Below is a small trained network, with its code and all its weights. Each question gives an input and a target symbol and asks what happens when units are switched off, that is, made to give their printed mean instead of their output.

import numpy as np


def w(rows, s, z=0):
    codes = np.array(rows[::2]) - 128.0
    scale = np.full(codes.shape[1], s)
    scale[-1] = z or s
    return codes * scale


def f(y):
    return y / 2 * (1 + np.tanh(0.7978845608 * (y + 0.044715 * y**3)))


def softmax(a):
    e = np.exp(a - a.max(-1, keepdims=True))
    return e / e.sum(-1, keepdims=True)


def log_softmax(a):
    a = a - a.max(-1, keepdims=True)
    return a - np.log(np.exp(a).sum(-1, keepdims=True))


def net(x, mask):
    ids = ['βγδεζλμξπστφψω'.index(c) for c in x.split()]
    T = len(ids)
    res = E[ids] + P[:T]
    r = res
    for j in range(2):
        rows = slice(3 * j, 3 * j + 3)
        q, k, v = (r @ M[0][rows].T for M in (Q, K, V))
        z = softmax(np.where(np.tri(T) > 0, q @ k.T / 3**0.5, -1e9)) @ v
        o = O[0][rows]
        res = res + np.where(mask[j], z, o[:, -1]) @ o[:, :-1]
    y = f(res @ A[0][:, :-1].T + A[0][:, -1])
    res = res + np.where(mask[2:14], y, B[0][:, -1]) @ B[0][:, :-1]
    return log_softmax(res[-1] @ U[:, :-1].T + U[:, -1])


Q, K, V, O, A, B = {}, {}, {}, {}, {}, {}
E = w([
[191,111,61,150],'β',
[177,101,132,133],'γ',
[146,157,102,232],'δ',
[207,135,133,229],'ε',
[48,115,70,102],'ζ',
[189,154,178,140],'λ',
[140,158,29,155],'μ',
[91,140,90,154],'ξ',
[74,20,63,3],'π',
[7,130,73,121],'σ',
[106,149,200,205],'τ',
[167,154,74,98],'φ',
[100,133,103,129],'ψ',
[88,154,189,177],'ω',
],0.016)
P = w([
[114,70,109,62],'0',
[125,202,158,93],'1',
[129,179,154,132],'2',
[90,3,135,112],'3',
[74,251,93,119],'4',
[143,124,147,134],'5',
],0.017)
Q[0] = w([
[144,165,235,23],'h0',
[82,183,88,2],'h0',
[52,88,183,128],'h0',
[229,61,194,82],'h1',
[156,205,139,63],'h1',
[116,46,111,131],'h1',
],0.0097)
K[0] = w([
[175,159,89,38],'h0',
[193,92,173,211],'h0',
[69,219,89,104],'h0',
[133,183,103,76],'h1',
[70,81,7,198],'h1',
[125,255,111,138],'h1',
],0.0079)
V[0] = w([
[104,97,146,168],'h0',
[119,124,130,96],'h0',
[174,128,186,150],'h0',
[119,133,83,163],'h1',
[166,167,92,148],'h1',
[250,98,142,163],'h1',
],0.018)
O[0] = w([
[66,152,200,90,119],'h0',
[141,95,102,146,154],'h0',
[147,109,148,177,33],'h0',
[117,249,89,141,141],'h1',
[135,168,104,115,72],'h1',
[152,115,189,30,1],'h1',
],0.012,0.0073)
A[0] = w([
[89,210,182,245,174],'n0',
[123,196,73,145,99],'n1',
[207,152,121,158,124],'n2',
[85,181,151,150,142],'n3',
[84,81,186,142,138],'n4',
[120,94,80,230,179],'n5',
[136,118,165,66,51],'n6',
[182,240,127,107,159],'n7',
[100,117,85,61,151],'n8',
[81,55,110,106,2],'n9',
[157,132,118,128,188],'n10',
[62,171,66,103,39],'n11',
],0.012,0.0066)
B[0] = w([
[136,120,79,128,250],'n0',
[139,133,163,124,212],'n1',
[77,143,118,137,146],'n2',
[185,65,105,125,178],'n3',
[91,100,83,80,152],'n4',
[97,161,174,54,248],'n5',
[140,238,127,168,135],'n6',
[133,73,181,117,183],'n7',
[171,101,131,191,161],'n8',
[148,254,121,118,148],'n9',
[64,97,90,146,141],'n10',
[172,129,169,155,195],'n11',
],0.0092,0.019)
U = w([
[150,152,213,43,42],'β',
[129,254,201,56,2],'γ',
[61,146,137,178,183],'δ',
[238,142,118,214,171],'ε',
[73,98,109,127,188],'ζ',
[117,59,36,114,199],'λ',
[182,129,73,101,78],'μ',
[139,220,39,88,48],'ξ',
[67,131,143,36,236],'π',
[68,73,173,34,114],'σ',
[106,243,118,139,60],'τ',
[105,171,123,54,131],'φ',
[177,151,101,67,88],'ψ',
[174,53,205,53,55],'ω',
],0.009,0.0056)

Each question gives the input, a string of symbols that net reads in full, and the target symbol t.
The units are the heads (3 rows each of Q, K, V and O) and the neurons (one row each of A and B). Each row of codes is followed by its name. A weight is (code - 128) times the scale printed after its matrix; where a second scale follows, it is the last column's (O, A, B and U).
mask holds one flag per unit, heads first, then neurons. A switched-off unit (its flag False) gives its mean, the last column of its rows in O or B, instead of its output. The means were averaged over made-up inputs and are rounded, as every weight is.
A unit's drop is (log p(t) with every unit on - log p(t) with that unit switched off) / (log p(t) with every unit on - log p(t) with every unit switched off).
The circuit of an input: a set's keep is (log p(t) with only the set's units on - log p(t) with every unit switched off) / (log p(t) with every unit on - log p(t) with every unit switched off). Starting from the 12 units with the biggest drops (on a tie, the unit counted first), units are removed one at a time, each time the one whose removal leaves the highest keep (on an exact tie, the one counted first), for as long as the keep stays at least 0.8.
units of the circuit, in order: the units of the circuit, biggest drop first
unit that matters most: the unit with the biggest drop
top k neurons: the k neurons with the biggest drops, biggest first
heads that matter: for each layer, one digit per head in row order, 1 if its drop is at least 0.15 and else 0, layers parted by /
drop when u is switched off: that unit's drop, to one decimal
input δ ω ω ξ, target π: top 2 neurons	[n5, n9]
input ζ τ ζ τ ζ, target λ: unit that matters most	n5
input σ μ ξ τ ψ, target λ: top 3 neurons	[n5, n3, n0]
input ε ε β μ λ, target ε: units of the circuit, in order	[n5, n3]
input ψ ψ μ ε μ, target γ: heads that matter	11
input σ π ω μ π, target ε: units of the circuit, in order	[n11, n8, n5]
input σ β ω μ ξ, target ε: units of the circuit, in order	[n11, n3, h1, n5]
input τ σ ξ β λ, target β: units of the circuit, in order	[h1, n7]
input σ ξ ξ, target ξ: top 4 neurons	[n0, n5, n3, n7]
input λ ω σ ζ, target π: top 3 neurons	[n5, n9, n4]
input τ τ ω, target λ: top 2 neurons	[n0, n4]
input ε λ ε μ δ, target ε: units of the circuit, in order	[n5, h1, n3, n11]
input λ ζ λ δ δ, target ω: top 2 neurons	[n7, n3]
input ω ζ φ β β, target β: top 2 neurons	[n7, n0]
input ω γ ω μ, target π: heads that matter	10
input λ φ ω ξ, target π: heads that matter	10
input ψ μ μ τ ξ, target λ: heads that matter	11
input ζ ζ τ ω, target π: heads that matter	00
input μ ζ τ τ σ, target λ: top 4 neurons	[n5, n3, n0, n4]
input ω ω ψ μ τ, target ε: top 2 neurons	[n3, n5]
input ε λ ω μ σ, target ε: top 2 neurons	[n5, n11]
input μ μ ζ δ ζ, target ω: drop when n2 is switched off	0.0
input ξ π μ μ ξ, target ε: drop when n5 is switched off	0.2
input ε ω μ ε, target π: drop when h1 is switched off	0.1
